Below are the code and all the weights of a small trained network. Each question names an input and a target symbol and asks about switching units off, where a switched-off unit gives its printed mean instead of its output.

import numpy as np


def w(rows, s, z=0):
    codes = np.array(rows[::2]) - 128.0
    scale = np.full(codes.shape[1], s)
    scale[-1] = z or s
    return codes * scale


def softmax(a):
    e = np.exp(a - a.max(-1, keepdims=True))
    return e / e.sum(-1, keepdims=True)


def log_softmax(a):
    a = a - a.max(-1, keepdims=True)
    return a - np.log(np.exp(a).sum(-1, keepdims=True))


def net(x, mask):
    ids = ['ΓΘΣΩαβημτφψ'.index(c) for c in x.split()]
    T = len(ids)
    res = E[ids] + P[:T]
    u = 0
    for l in range(3):
        r = res
        for j in range(2):
            rows = slice(2 * j, 2 * j + 2)
            q, k, v = (r @ M[l][rows].T for M in (Q, K, V))
            z = softmax(np.where(np.tri(T) > 0, q @ k.T / 2**0.5, -1e9)) @ v
            o = O[l][rows]
            res = res + np.where(mask[u + j], z, o[:, -1]) @ o[:, :-1]
        u += 2
    return log_softmax(res[-1] @ U[:, :-1].T + U[:, -1])


Q, K, V, O = {}, {}, {}, {}
E = w([
[115,51,96,176,95,227,203,197,73,223,109],'Γ',
[108,159,193,153,102,129,215,122,153,121,194],'Θ',
[179,131,142,152,46,139,72,153,148,89,151],'Σ',
[167,129,186,157,117,84,143,196,63,90,129],'Ω',
[112,101,127,189,60,69,142,93,88,112,127],'α',
[168,130,146,91,146,118,149,221,171,69,146],'β',
[131,123,220,124,184,152,85,22,171,140,52],'η',
[105,93,77,148,95,111,145,160,195,81,146],'μ',
[103,147,115,143,152,34,189,131,136,76,102],'τ',
[53,108,105,127,177,97,70,194,76,250,160],'φ',
[180,212,23,136,116,135,152,117,63,79,224],'ψ',
],0.014)
P = w([
[107,169,127,139,99,126,102,182,92,110,84],'0',
[149,231,129,104,87,144,138,174,172,154,95],'1',
[47,136,143,112,117,163,118,86,67,72,133],'2',
[194,165,114,132,108,106,139,123,180,181,119],'3',
[101,80,156,164,141,143,140,94,75,20,144],'4',
[233,113,93,144,118,76,174,77,177,195,154],'5',
[147,19,159,188,158,140,155,73,77,22,172],'6',
[244,82,101,166,128,77,187,78,139,157,162],'7',
],0.012)
Q[0] = w([
[23,87,177,86,180,216,66,85,78,146,88],'L0H0',
[127,47,116,142,150,87,59,149,118,2,103],'L0H0',
[115,132,95,121,131,215,105,138,122,174,150],'L0H1',
[97,121,144,116,155,183,86,104,115,153,84],'L0H1',
],0.0084)
K[0] = w([
[122,255,115,116,98,102,161,152,172,205,47],'L0H0',
[245,94,118,161,99,61,157,119,172,189,192],'L0H0',
[78,141,86,101,119,133,165,179,85,170,106],'L0H1',
[102,153,138,89,123,132,136,161,149,175,86],'L0H1',
],0.0091)
V[0] = w([
[108,117,20,165,23,108,12,85,254,135,136],'L0H0',
[12,74,34,109,220,143,145,91,195,105,197],'L0H0',
[182,184,124,156,141,218,69,110,172,144,144],'L0H1',
[61,167,87,115,174,108,217,171,128,132,2],'L0H1',
],0.0044)
O[0] = w([
[62,80,136,37,111,76,115,168,69,154,166,43],'L0H0',
[158,150,152,66,70,105,219,124,92,152,131,5],'L0H0',
[112,178,45,133,149,89,130,115,137,169,153,79],'L0H1',
[150,142,95,101,39,254,109,126,113,137,85,120],'L0H1',
],0.0081,0.0029)
Q[1] = w([
[179,122,82,159,117,84,122,191,160,222,40],'L1H0',
[206,174,145,206,18,52,200,146,133,39,214],'L1H0',
[99,129,113,120,207,151,148,123,146,254,49],'L1H1',
[188,130,168,221,9,136,236,163,164,118,104],'L1H1',
],0.0074)
K[1] = w([
[71,86,111,125,141,165,65,137,61,41,79],'L1H0',
[160,37,120,138,250,131,194,78,127,136,254],'L1H0',
[59,99,136,139,95,216,65,163,84,153,82],'L1H1',
[125,51,156,142,195,159,249,97,120,95,153],'L1H1',
],0.0075)
V[1] = w([
[107,136,104,187,119,76,40,88,17,199,50],'L1H0',
[57,42,153,149,72,127,124,218,222,165,74],'L1H0',
[49,159,158,178,127,115,254,60,139,124,103],'L1H1',
[127,100,22,99,170,76,169,142,143,70,53],'L1H1',
],0.0067)
O[1] = w([
[169,79,81,20,247,197,94,94,138,55,191,63],'L1H0',
[206,138,169,139,6,89,14,107,101,114,198,2],'L1H0',
[137,141,225,109,153,254,168,143,100,180,246,186],'L1H1',
[219,51,140,101,83,149,174,163,3,114,36,59],'L1H1',
],0.0067,0.0009)
Q[2] = w([
[93,197,77,109,150,130,143,83,130,254,139],'L2H0',
[254,139,137,120,150,99,149,126,185,135,128],'L2H0',
[217,135,77,153,130,124,157,164,126,153,165],'L2H1',
[105,130,130,59,144,78,86,68,143,199,96],'L2H1',
],0.0081)
K[2] = w([
[59,210,111,120,86,207,99,216,112,19,114],'L2H0',
[27,4,187,212,174,116,124,73,60,69,149],'L2H0',
[96,55,116,212,159,132,170,149,43,68,193],'L2H1',
[51,212,157,45,102,145,1,141,120,62,49],'L2H1',
],0.006)
V[2] = w([
[143,201,97,86,153,133,86,253,165,181,134],'L2H0',
[167,127,145,68,128,138,124,84,199,175,58],'L2H0',
[87,177,103,99,112,71,124,61,171,75,139],'L2H1',
[166,210,236,72,185,35,88,126,118,103,81],'L2H1',
],0.0065)
O[2] = w([
[254,127,176,96,167,97,186,127,222,212,133,138],'L2H0',
[180,194,63,171,132,109,167,117,85,167,122,3],'L2H0',
[79,116,86,72,70,146,192,166,171,116,142,98],'L2H1',
[156,50,60,209,104,174,142,172,224,89,166,48],'L2H1',
],0.007,0.0037)
U = w([
[162,81,122,134,79,255,137,155,60,164,80,195],'Γ',
[72,179,174,168,117,122,138,158,153,131,175,93],'Θ',
[140,197,145,123,139,70,83,81,110,101,116,50],'Σ',
[204,95,133,91,131,111,152,94,136,102,187,65],'Ω',
[113,127,131,83,53,68,140,148,89,127,126,114],'α',
[47,137,129,92,119,149,92,151,98,73,161,114],'β',
[129,107,136,189,167,158,87,59,186,81,57,99],'η',
[86,100,155,110,158,103,147,149,147,145,42,113],'μ',
[183,124,108,196,86,69,155,130,136,147,68,45],'τ',
[90,104,84,151,170,20,63,174,126,189,173,252],'φ',
[144,215,8,165,139,118,154,129,69,98,186,200],'ψ',
],0.0073,0.0034)

Each question gives the input, a string of symbols that net reads in full, and the target symbol t.
The units are the heads (2 rows each of Q, K, V and O). Each row of codes is followed by its name. A weight is (code - 128) times the scale printed after its matrix; where a second scale follows, it is the last column's (O and U).
mask holds one flag per head, layer by layer. A switched-off head (its flag False) gives its mean, the last column of its rows in O, instead of its output. The means were averaged over made-up inputs and are rounded, as every weight is.
A unit's drop is (log p(t) with every unit on - log p(t) with that unit switched off) / (log p(t) with every unit on - log p(t) with every unit switched off).
The circuit of an input: a set's keep is (log p(t) with only the set's units on - log p(t) with every unit switched off) / (log p(t) with every unit on - log p(t) with every unit switched off). Starting from all 6 units, units are removed one at a time, each time the one whose removal leaves the highest keep (on an exact tie, the one counted first), for as long as the keep stays at least 0.8.
circuit, biggest first: the units of the circuit, biggest drop first
unit that matters most: the unit with the biggest drop
which heads matter: for each layer, one digit per head in row order, 1 if its drop is at least 0.15 and else 0, layers parted by /
input ψ Θ τ ψ ψ Ω Ω Σ, target η: circuit, biggest first -> L0H0, L2H0
input φ Ω φ ψ μ φ β τ, target τ: unit that matters most -> L1H0
input β φ β ψ Σ τ, target φ: circuit, biggest first -> L0H1, L0H0
input μ φ Ω, target Ω: which heads matter -> 00 / 10 / 10
input Σ φ α Ω η φ μ, target Ω: circuit, biggest first -> L1H0, L2H0
input β ψ τ Σ Ω Σ φ Ω, target Ω: which heads matter -> 10 / 10 / 00
input φ φ Γ ψ φ τ, target Ω: which heads matter -> 10 / 11 / 00
input η Θ Ω φ η Θ, target Θ: circuit, biggest first -> L1H1, L1H0
input μ ψ η ψ Γ ψ τ, target μ: circuit, biggest first -> L1H0, L0H0
input Σ α α Σ, target β: circuit, biggest first -> L2H0, L1H0
input Γ τ Θ η μ, target ψ: which heads matter -> 00 / 00 / 10
input φ Γ α, target Σ: circuit, biggest first -> L2H1, L0H1
input Ω Γ φ φ β τ Ω Ω, target η: circuit, biggest first -> L0H0, L2H1, L2H0
input Θ μ η Ω, target ψ: circuit, biggest first -> L2H0
input η η Ω τ Γ ψ β, target μ: circuit, biggest first -> L1H0, L0H0
input φ Γ Ω η μ Σ, target α: circuit, biggest first -> L0H0, L1H0, L2H0
input β μ Γ μ β β, target τ: circuit, biggest first -> L1H0, L0H0
input μ β τ Σ, target Γ: which heads matter -> 00 / 01 / 00
input α β τ Σ β, target φ: which heads matter -> 10 / 01 / 00
input η Σ β Γ Σ Ω, target φ: unit that matters most -> L0H1
input β Σ Γ Ω, target Σ: which heads matter -> 00 / 10 / 01
input α μ Γ τ ψ Ω, target μ: which heads matter -> 00 / 10 / 00
input Ω τ φ Ω ψ α Ω, target β: which heads matter -> 10 / 00 / 10
input Σ α Γ Γ η Θ Σ, target Θ: which heads matter -> 00 / 11 / 00
